Below is a small trained network, with its code and all its weights. Each question gives an input and a class and asks what happens when units are switched off, that is, made to give their printed mean instead of their output.

import numpy as np


def w(rows, s, z=0):
    codes = np.array(rows[::2]) - 128.0
    scale = np.full(codes.shape[1], s)
    scale[-1] = z or s
    return codes * scale


def f(y):
    return y / 2 * (1 + np.tanh(0.7978845608 * (y + 0.044715 * y**3)))


def log_softmax(a):
    a = a - a.max(-1, keepdims=True)
    return a - np.log(np.exp(a).sum(-1, keepdims=True))


def net(x, mask):
    res = np.array(x, float).reshape(1, 3) / 4 @ E
    y = f(res @ A[0][:, :-1].T + A[0][:, -1])
    res = res + np.where(mask, y, B[0][:, -1]) @ B[0][:, :-1]
    return log_softmax(res[-1] @ U[:, :-1].T + U[:, -1])


A, B = {}, {}
E = w([
[178,33,135,9,150,107,140],'x0',
[151,87,6,117,88,199,79],'x1',
[16,115,55,110,133,34,145],'x2',
],0.014)
A[0] = w([
[125,74,63,143,73,192,87,218],'N0',
[168,61,139,6,167,108,160,165],'N1',
[95,122,64,117,127,100,129,80],'N2',
[80,123,139,140,162,80,161,182],'N3',
[99,113,29,118,117,121,100,44],'N4',
[121,120,57,125,107,132,104,125],'N5',
[149,106,131,78,135,152,130,89],'N6',
[126,140,130,133,128,112,145,117],'N7',
[129,136,203,121,147,118,152,142],'N8',
[175,145,165,135,138,155,104,239],'N9',
[91,166,109,191,149,70,175,254],'N10',
[150,179,98,193,75,168,128,200],'N11',
[185,40,134,15,175,96,167,169],'N12',
[139,122,187,144,141,139,146,156],'N13',
[67,138,148,112,166,29,180,107],'N14',
[65,118,59,102,93,95,136,67],'N15',
[139,144,202,131,143,131,152,199],'N16',
[170,156,211,135,165,152,152,226],'N17',
[178,96,131,122,113,128,105,80],'N18',
[194,117,122,133,79,212,54,109],'N19',
[184,85,113,124,127,142,109,66],'N20',
[139,138,190,132,145,131,152,166],'N21',
],0.014,0.0072)
B[0] = w([
[181,163,104,98,146,179,142,217],'N0',
[81,18,122,77,97,114,121,240],'N1',
[158,113,117,152,107,67,91,169],'N2',
[92,143,163,151,160,104,140,198],'N3',
[225,110,81,146,106,94,63,177],'N4',
[192,141,120,125,125,130,102,172],'N5',
[117,104,90,83,143,127,126,163],'N6',
[117,137,128,113,132,108,131,139],'N7',
[137,106,125,119,92,68,104,185],'N8',
[197,159,93,116,131,156,114,192],'N9',
[130,184,157,186,170,78,143,231],'N10',
[170,173,175,143,113,179,128,203],'N11',
[89,8,102,86,108,117,123,251],'N12',
[161,122,107,119,106,106,102,169],'N13',
[59,110,196,145,120,116,206,228],'N14',
[151,125,115,155,91,58,86,188],'N15',
[181,133,114,146,116,66,98,191],'N16',
[194,133,75,140,110,100,68,209],'N17',
[117,92,86,79,175,132,139,155],'N18',
[86,128,115,94,175,190,191,212],'N19',
[123,96,78,83,160,141,154,164],'N20',
[151,118,93,132,97,93,82,177],'N21',
],0.012,0.024)
U = w([
[185,207,118,173,114,92,27,254],'0',
[150,88,96,99,61,75,39,106],'1',
[62,191,176,173,211,77,196,169],'2',
[1,97,180,122,79,76,175,23],'3',
[150,203,145,123,142,243,177,93],'4',
[96,103,92,61,204,188,176,88],'5',
],0.01,0.0045)

Each question gives the input, the list of numbers given to net, and the class t.
The units are the neurons (one row each of A and B). Each row of codes is followed by its name. A weight is (code - 128) times the scale printed after its matrix; where a second scale follows, it is the last column's (A, B and U).
mask holds one flag per neuron, in row order. A switched-off neuron (its flag False) gives its mean, the last column of its row in B, instead of its output. The means were averaged over made-up inputs and are rounded, as every weight is.
A unit's drop is (log p(t) with every unit on - log p(t) with that unit switched off) / (log p(t) with every unit on - log p(t) with every unit switched off).
most important unit: the unit with the biggest drop
top k neurons: the k neurons with the biggest drops, biggest first
drop when u is switched off: that unit's drop, to one decimal
input [-4,0,-7], class 0: most important unit => N17
input [0,5,1], class 0: top 3 neurons => (N12 N1 N4)
input [0,6,-1], class 4: top 2 neurons => (N12 N1)
input [8,0,5], class 3: top 2 neurons => (N14 N17)
input [7,8,0], class 5: top 2 neurons => (N19 N0)
input [6,1,0], class 5: top 2 neurons => (N17 N15)
input [-2,-8,0], class 0: drop when N17 is switched off => 0.7
input [8,-7,2], class 3: drop when N14 is switched off => 0.7
input [0,-3,6], class 2: drop when N12 is switched off => 0.2
input [5,3,-6], class 5: drop when N9 is switched off => 0.0
